Below is a small trained network, with its code and all its weights. Each question gives an input and a class and asks what happens when units are switched off, that is, made to give their printed mean instead of their output.

import numpy as np


def w(rows, s, z=0):
    codes = np.array(rows[::2]) - 128.0
    scale = np.full(codes.shape[1], s)
    scale[-1] = z or s
    return codes * scale


def f(y):
    return np.maximum(y, 0)


def log_softmax(a):
    a = a - a.max(-1, keepdims=True)
    return a - np.log(np.exp(a).sum(-1, keepdims=True))


def net(x, mask):
    res = np.array(x, float).reshape(1, 7) / 4 @ E
    y = f(res @ A[0][:, :-1].T + A[0][:, -1])
    res = res + np.where(mask, y, B[0][:, -1]) @ B[0][:, :-1]
    return log_softmax(res[-1] @ U[:, :-1].T + U[:, -1])


A, B = {}, {}
E = w([
[113,146,101,166,208,204,96,118,97],'x0',
[131,81,58,146,81,165,195,141,73],'x1',
[142,126,121,126,131,122,124,121,124],'x2',
[116,96,115,63,191,79,161,194,114],'x3',
[144,175,116,63,92,175,119,135,121],'x4',
[138,90,76,113,116,138,115,136,254],'x5',
[126,152,109,128,140,113,141,105,140],'x6',
],0.012)
A[0] = w([
[104,176,173,107,154,102,151,120,35,172],'N1',
[156,160,100,141,167,122,104,118,122,116],'N2',
[172,125,36,167,70,174,227,170,122,35],'N3',
[109,78,132,143,196,78,154,198,125,68],'N4',
[159,196,101,24,88,155,109,155,102,202],'N5',
[122,56,113,219,131,85,162,103,113,112],'N6',
[133,126,167,167,164,89,95,133,153,104],'N7',
[127,83,158,159,160,73,121,78,134,195],'N8',
[81,73,63,81,161,164,107,120,250,85],'N9',
[144,209,189,64,177,120,46,113,203,28],'N10',
[90,94,125,173,181,169,121,138,124,95],'N11',
[143,113,138,233,65,186,78,60,148,82],'N12',
[91,80,149,59,164,121,128,148,102,12],'N13',
[134,106,88,63,167,126,132,181,126,42],'N14',
[156,170,69,101,187,214,60,137,107,105],'N15',
[151,148,85,168,181,161,122,165,114,1],'N16',
[145,120,144,82,52,51,142,111,126,74],'N17',
[116,103,184,165,55,133,99,81,138,100],'N18',
[97,135,114,130,161,169,110,130,113,36],'N19',
[113,81,38,133,126,130,172,93,90,140],'N20',
],0.011,0.0046)
B[0] = w([
[145,24,132,214,31,106,38,71,127,226],'N1',
[134,127,115,159,97,121,149,203,158,159],'N2',
[143,89,205,132,212,143,196,121,65,226],'N3',
[115,232,67,103,136,123,121,75,96,187],'N4',
[49,147,73,37,71,200,118,119,166,227],'N5',
[116,156,136,17,53,180,114,130,174,202],'N6',
[88,117,181,49,184,188,125,165,92,179],'N7',
[84,152,122,62,44,220,130,141,146,196],'N8',
[185,52,142,198,56,141,75,64,110,227],'N9',
[111,96,203,129,190,159,208,120,39,231],'N10',
[119,151,165,145,77,80,194,174,239,176],'N11',
[107,191,65,111,200,73,139,75,89,250],'N12',
[142,159,114,121,158,45,167,100,100,162],'N13',
[133,181,76,126,161,2,94,37,74,177],'N14',
[116,140,125,154,108,95,187,180,222,208],'N15',
[125,170,166,126,112,95,204,140,150,157],'N16',
[111,176,190,225,124,63,229,197,210,203],'N17',
[115,121,54,122,161,63,187,116,118,202],'N18',
[189,163,133,140,83,92,200,122,144,154],'N19',
[123,64,190,89,198,170,136,169,113,202],'N20',
],0.0078,0.013)
U = w([
[111,124,253,110,197,158,189,144,36,57],'0',
[107,223,52,115,171,28,154,36,77,65],'1',
[137,197,180,191,78,65,204,240,203,62],'2',
[153,82,152,212,43,133,85,49,98,136],'3',
[90,152,135,115,111,133,145,143,116,251],'4',
[63,176,119,16,63,194,132,135,146,136],'5',
[87,139,131,133,121,117,139,132,115,230],'6',
[169,163,100,134,125,166,22,205,94,100],'7',
],0.0076,0.013)

Each question gives the input, the list of numbers given to net, and the class t.
The units are the neurons (one row each of A and B). Each row of codes is followed by its name. A weight is (code - 128) times the scale printed after its matrix; where a second scale follows, it is the last column's (A, B and U).
mask holds one flag per neuron, in row order. A switched-off neuron (its flag False) gives its mean, the last column of its row in B, instead of its output. The means were averaged over made-up inputs and are rounded, as every weight is.
A unit's drop is (log p(t) with every unit on - log p(t) with that unit switched off) / (log p(t) with every unit on - log p(t) with every unit switched off).
The circuit of an input: a set's keep is (log p(t) with only the set's units on - log p(t) with every unit switched off) / (log p(t) with every unit on - log p(t) with every unit switched off). Starting from the 12 units with the biggest drops (on a tie, the unit counted first), units are removed one at a time, each time the one whose removal leaves the highest keep (on an exact tie, the one counted first), for as long as the keep stays at least 0.8.
circuit, biggest first: the units of the circuit, biggest drop first
most important unit: the unit with the biggest drop
k most important neurons: the k neurons with the biggest drops, biggest first
drop of u: that unit's drop, to one decimal
input [-8,6,-2,-5,-2,1,-2], class 2: 2 most important neurons => (N17; N10)
input [2,2,-5,3,-3,-8,5], class 3: most important neuron => (N1)
input [-2,-3,4,5,-3,4,0], class 1: 3 most important neurons => (N4; N14; N1)
input [7,-8,-5,8,0,8,4], class 0: 4 most important neurons => (N10; N7; N12; N1)
input [2,-3,1,-3,-7,1,1], class 5: 2 most important neurons => (N8; N6)
input [-8,-3,4,-6,5,-8,1], class 2: 2 most important neurons => (N17; N9)
input [3,0,7,1,-6,8,2], class 3: 2 most important neurons => (N9; N5)
input [-8,6,8,-3,3,-8,3], class 2: 2 most important neurons => (N17; N9)
input [-6,3,-1,-6,8,-8,6], class 3: 2 most important neurons => (N1; N6)
input [-7,4,-5,-5,-5,2,3], class 2: 2 most important neurons => (N17; N5)
input [-3,-6,-2,-8,-3,7,-1], class 1: 2 most important neurons => (N12; N18)
input [6,-7,-4,5,4,7,1], class 0: 3 most important neurons => (N10; N1; N7)
input [6,6,4,-7,4,4,-3], class 1: 2 most important neurons => (N12; N10)
input [7,7,-5,8,0,3,-1], class 1: 2 most important neurons => (N14; N4)
input [-4,0,7,8,3,7,1], class 1: circuit, biggest first => (N14)
input [7,5,-5,-7,-8,-2,-1], class 5: 2 most important neurons => (N6; N17)
input [-1,6,8,8,0,-4,-1], class 1: drop of N4 => 0.5
input [-8,-5,-4,-3,4,-2,-8], class 2: drop of N15 => 0.0
input [7,1,-3,3,0,-5,3], class 2: drop of N15 => 0.1
input [3,7,1,-4,1,3,-5], class 0: most important unit => N3
input [-5,6,1,0,-5,-4,6], class 0: drop of N15 => 0.2
